Here is a tiny trained network, its code and every weight. The questions are about switching its units off for an input and a class, where a switched-off unit gives its printed mean instead of its output.

import numpy as np


def w(rows, s, z=0):
    codes = np.array(rows[::2]) - 128.0
    scale = np.full(codes.shape[1], s)
    scale[-1] = z or s
    return codes * scale


def f(y):
    return np.maximum(y, 0)


def log_softmax(a):
    a = a - a.max(-1, keepdims=True)
    return a - np.log(np.exp(a).sum(-1, keepdims=True))


def net(x, mask):
    res = np.array(x, float).reshape(1, 7) / 4 @ E
    y = f(res @ A[0][:, :-1].T + A[0][:, -1])
    res = res + np.where(mask, y, B[0][:, -1]) @ B[0][:, :-1]
    return log_softmax(res[-1] @ U[:, :-1].T + U[:, -1])


A, B = {}, {}
E = w([
[128,131,134,127,125,127],'x0',
[1,222,81,168,95,192],'x1',
[183,101,68,190,6,120],'x2',
[128,126,125,131,132,126],'x3',
[12,79,210,135,59,73],'x4',
[136,171,85,7,79,63],'x5',
[123,129,124,132,130,127],'x6',
],0.0097)
A[0] = w([
[166,110,112,107,144,87,104],'n1',
[57,65,160,140,71,87,98],'n2',
[192,64,170,50,167,153,44],'n3',
[189,37,163,120,127,65,24],'n4',
[150,114,208,231,112,173,254],'n5',
[93,208,85,82,97,173,108],'n6',
[135,137,105,110,54,101,162],'n7',
[91,121,194,79,180,122,87],'n8',
[118,121,228,141,108,45,121],'n9',
[169,101,120,210,10,104,78],'n10',
[166,85,151,81,137,113,73],'n11',
[93,148,86,137,94,126,152],'n12',
[154,124,71,152,87,146,152],'n13',
[152,154,131,33,84,63,187],'n14',
],0.011,0.0059)
B[0] = w([
[147,169,156,210,114,151,177],'n1',
[251,125,18,139,143,244,228],'n2',
[55,71,109,158,112,221,210],'n3',
[57,211,160,155,46,137,216],'n4',
[173,95,134,155,208,3,250],'n5',
[162,124,154,212,78,110,205],'n6',
[125,86,169,113,188,107,195],'n7',
[153,214,201,129,217,165,201],'n8',
[179,75,83,127,95,178,219],'n9',
[104,237,214,20,130,131,223],'n10',
[74,207,126,178,43,107,184],'n11',
[125,137,181,190,179,90,184],'n12',
[79,131,118,74,182,191,185],'n13',
[203,154,115,176,188,8,244],'n14',
],0.0067,0.012)
U = w([
[150,121,131,158,146,127,250],'0',
[94,159,150,250,77,143,13],'1',
[160,117,125,149,154,127,220],'2',
[173,94,130,166,187,48,2],'3',
[216,126,36,133,144,233,107],'4',
[121,156,195,44,178,157,47],'5',
[131,101,122,142,140,116,232],'6',
[91,46,26,66,98,155,59],'7',
],0.011,0.0078)

Each question gives the input, the list of numbers given to net, and the class t.
The units are the neurons (one row each of A and B). Each row of codes is followed by its name. A weight is (code - 128) times the scale printed after its matrix; where a second scale follows, it is the last column's (A, B and U).
mask holds one flag per neuron, in row order. A switched-off neuron (its flag False) gives its mean, the last column of its row in B, instead of its output. The means were averaged over made-up inputs and are rounded, as every weight is.
A unit's drop is (log p(t) with every unit on - log p(t) with that unit switched off) / (log p(t) with every unit on - log p(t) with every unit switched off).
The circuit of an input: a set's keep is (log p(t) with only the set's units on - log p(t) with every unit switched off) / (log p(t) with every unit on - log p(t) with every unit switched off). Starting from the 12 units with the biggest drops (on a tie, the unit counted first), units are removed one at a time, each time the one whose removal leaves the highest keep (on an exact tie, the one counted first), for as long as the keep stays at least 0.8.
circuit, biggest first: the units of the circuit, biggest drop first
top k neurons: the k neurons with the biggest drops, biggest first
drop of u: that unit's drop, to one decimal
input [6,8,-5,-2,-7,-3,0], class 1: top 2 neurons	n2; n6
input [-2,1,5,-4,2,-4,-4], class 5: circuit, biggest first	n10; n6
input [-7,-2,3,3,3,8,6], class 3: top 3 neurons	n14; n7; n3
input [2,1,4,-1,6,-7,-6], class 3: circuit, biggest first	n5
input [1,4,1,0,7,-7,-8], class 0: circuit, biggest first	n5; n2
input [0,2,-5,1,-4,-5,-3], class 3: top 3 neurons	n2; n10; n5
input [6,0,6,5,8,-5,4], class 4: top 3 neurons	n2; n9; n14
input [3,-5,-2,-1,6,-3,-5], class 4: circuit, biggest first	n2; n9
input [7,-8,-4,-2,5,0,-7], class 1: circuit, biggest first	n4; n11
input [-3,-1,0,0,-6,-8,-4], class 3: top 2 neurons	n5; n2
input [-3,0,5,3,-8,8,4], class 3: circuit, biggest first	n14; n2
input [-5,5,0,8,-3,-3,5], class 6: circuit, biggest first	n2; n4; n1
input [4,4,-7,-5,-5,-7,4], class 3: top 3 neurons	n5; n10; n2
input [0,8,-8,1,-7,7,6], class 1: circuit, biggest first	n6
input [5,-1,-6,-5,5,8,-2], class 3: top 2 neurons	n14; n10
input [1,1,0,-7,-5,-8,6], class 3: top 2 neurons	n5; n2
input [-4,4,5,1,4,-1,-1], class 5: top 2 neurons	n10; n14
input [1,-3,3,-6,7,-8,-4], class 3: top 2 neurons	n5; n3
input [0,-2,3,6,8,3,-5], class 4: top 3 neurons	n2; n9; n5
input [6,8,1,-2,-8,5,8], class 0: top 2 neurons	n2; n4
input [-2,5,3,8,-4,5,2], class 6: top 3 neurons	n2; n5; n4
input [6,-2,7,-7,7,-4,3], class 4: top neuron	n2
input [-1,-7,-4,-3,-2,-3,-1], class 1: drop of n4	0.2
input [3,3,5,6,8,3,5], class 4: drop of n2	1.0
input [-5,-1,5,5,7,1,-4], class 4: drop of n10	-0.1
input [1,-3,-5,1,6,-2,-4], class 4: drop of n14	0.1
input [6,1,5,3,4,-5,4], class 2: top neuron	n5
